Below is a small trained network, with its code and all its weights. Each question gives an input and a class and asks what happens when units are switched off, that is, made to give their printed mean instead of their output.

import numpy as np


def w(rows, s, z=0):
    codes = np.array(rows[::2]) - 128.0
    scale = np.full(codes.shape[1], s)
    scale[-1] = z or s
    return codes * scale


def f(y):
    return np.maximum(y, 0)


def log_softmax(a):
    a = a - a.max(-1, keepdims=True)
    return a - np.log(np.exp(a).sum(-1, keepdims=True))


def net(x, mask):
    res = np.array(x, float).reshape(1, 8) / 4 @ E
    y = f(res @ A[0][:, :-1].T + A[0][:, -1])
    res = res + np.where(mask, y, B[0][:, -1]) @ B[0][:, :-1]
    return log_softmax(res[-1] @ U[:, :-1].T + U[:, -1])


A, B = {}, {}
E = w([
[31,78,93,128,146],'x0',
[89,194,96,109,2],'x1',
[124,126,123,123,131],'x2',
[151,155,46,228,173],'x3',
[127,130,133,144,117],'x4',
[129,138,135,130,133],'x5',
[104,143,135,139,137],'x6',
[131,92,98,101,125],'x7',
],0.0076)
A[0] = w([
[109,159,51,142,10,1],'neuron 1',
[122,97,202,134,194,98],'neuron 2',
[125,95,190,67,121,45],'neuron 3',
[144,90,160,143,172,37],'neuron 4',
[117,58,211,85,93,25],'neuron 5',
[190,216,147,110,153,166],'neuron 6',
[215,118,139,113,100,255],'neuron 7',
[222,59,159,141,131,166],'neuron 8',
[150,137,95,86,135,111],'neuron 9',
[151,93,39,129,99,176],'neuron 10',
[147,60,128,131,149,68],'neuron 11',
[153,178,179,138,131,75],'neuron 12',
[163,141,185,174,96,184],'neuron 13',
[168,111,91,220,168,139],'neuron 14',
[96,60,239,107,92,109],'neuron 15',
[72,108,125,129,146,150],'neuron 16',
[96,131,127,109,172,186],'neuron 17',
[70,132,89,75,111,224],'neuron 18',
],0.012,0.0033)
B[0] = w([
[199,185,201,13,89,232],'neuron 1',
[230,182,104,79,23,221],'neuron 2',
[75,178,118,100,238,198],'neuron 3',
[188,160,149,43,75,183],'neuron 4',
[78,160,112,141,216,210],'neuron 5',
[81,48,3,162,103,209],'neuron 6',
[38,55,131,191,129,219],'neuron 7',
[60,98,126,68,41,218],'neuron 8',
[156,97,133,171,131,142],'neuron 9',
[92,157,106,179,243,191],'neuron 10',
[147,157,163,65,80,178],'neuron 11',
[189,73,76,120,132,165],'neuron 12',
[108,101,87,179,183,190],'neuron 13',
[112,213,184,63,169,254],'neuron 14',
[97,168,60,121,209,229],'neuron 15',
[151,95,25,216,71,183],'neuron 16',
[170,32,139,161,12,184],'neuron 17',
[234,44,106,193,155,216],'neuron 18',
],0.0057,0.0071)
U = w([
[75,219,108,95,254,120],'0',
[111,122,139,127,136,255],'1',
[104,102,152,140,119,247],'2',
[180,159,177,43,104,56],'3',
[118,103,112,164,162,112],'4',
[98,89,143,155,139,116],'5',
[65,33,93,197,92,16],'6',
[60,54,208,167,103,138],'7',
],0.0077,0.0034)

Each question gives the input, the list of numbers given to net, and the class t.
The units are the neurons (one row each of A and B). Each row of codes is followed by its name. A weight is (code - 128) times the scale printed after its matrix; where a second scale follows, it is the last column's (A, B and U).
mask holds one flag per neuron, in row order. A switched-off neuron (its flag False) gives its mean, the last column of its row in B, instead of its output. The means were averaged over made-up inputs and are rounded, as every weight is.
A unit's drop is (log p(t) with every unit on - log p(t) with that unit switched off) / (log p(t) with every unit on - log p(t) with every unit switched off).
The circuit of an input: a set's keep is (log p(t) with only the set's units on - log p(t) with every unit switched off) / (log p(t) with every unit on - log p(t) with every unit switched off). Starting from the 12 units with the biggest drops (on a tie, the unit counted first), units are removed one at a time, each time the one whose removal leaves the highest keep (on an exact tie, the one counted first), for as long as the keep stays at least 0.8.
units of the circuit, in order: the units of the circuit, biggest drop first
top k neurons: the k neurons with the biggest drops, biggest first
drop of u: that unit's drop, to one decimal
input [-4,-7,0,6,1,5,-6,4], class 3: top neuron => neuron 14
input [-4,-4,4,0,0,4,-8,4], class 7: units of the circuit, in order => neuron 7; neuron 8; neuron 15
input [-8,-2,0,7,-7,1,-8,-3], class 6: units of the circuit, in order => neuron 6; neuron 7
input [4,8,2,-8,4,-6,-8,-3], class 0: units of the circuit, in order => neuron 15; neuron 5
input [7,8,-4,-2,-1,-3,1,7], class 3: top 4 neurons => neuron 1; neuron 7; neuron 6; neuron 13
input [-3,-8,0,0,-2,8,-8,5], class 3: top 2 neurons => neuron 2; neuron 4
input [-1,-2,5,-7,-2,-2,3,-2], class 0: top 3 neurons => neuron 15; neuron 3; neuron 5
input [3,-8,-3,0,1,0,-3,1], class 3: units of the circuit, in order => neuron 2; neuron 4; neuron 11
input [6,-7,-6,-1,-3,7,3,-1], class 3: units of the circuit, in order => neuron 2; neuron 4; neuron 7
input [-8,6,-1,2,-7,-1,6,-6], class 6: units of the circuit, in order => neuron 6; neuron 14
input [-4,5,-8,-8,1,-7,-6,-5], class 0: top 3 neurons => neuron 15; neuron 3; neuron 5
input [3,7,-3,3,4,-1,-5,6], class 3: top 3 neurons => neuron 1; neuron 7; neuron 6
input [4,7,-6,-1,-1,-4,-3,3], class 3: top 2 neurons => neuron 1; neuron 7
input [8,6,-3,-8,0,3,6,2], class 0: units of the circuit, in order => neuron 15
input [7,-8,3,-7,1,4,0,3], class 3: top 2 neurons => neuron 2; neuron 4
input [-3,-2,2,-6,-2,3,3,1], class 0: drop of neuron 16 => 0.1
input [-7,-1,-6,0,6,3,-6,-1], class 6: drop of neuron 1 => 0.1
input [6,-8,-2,5,-1,-8,7,0], class 3: drop of neuron 4 => 0.2
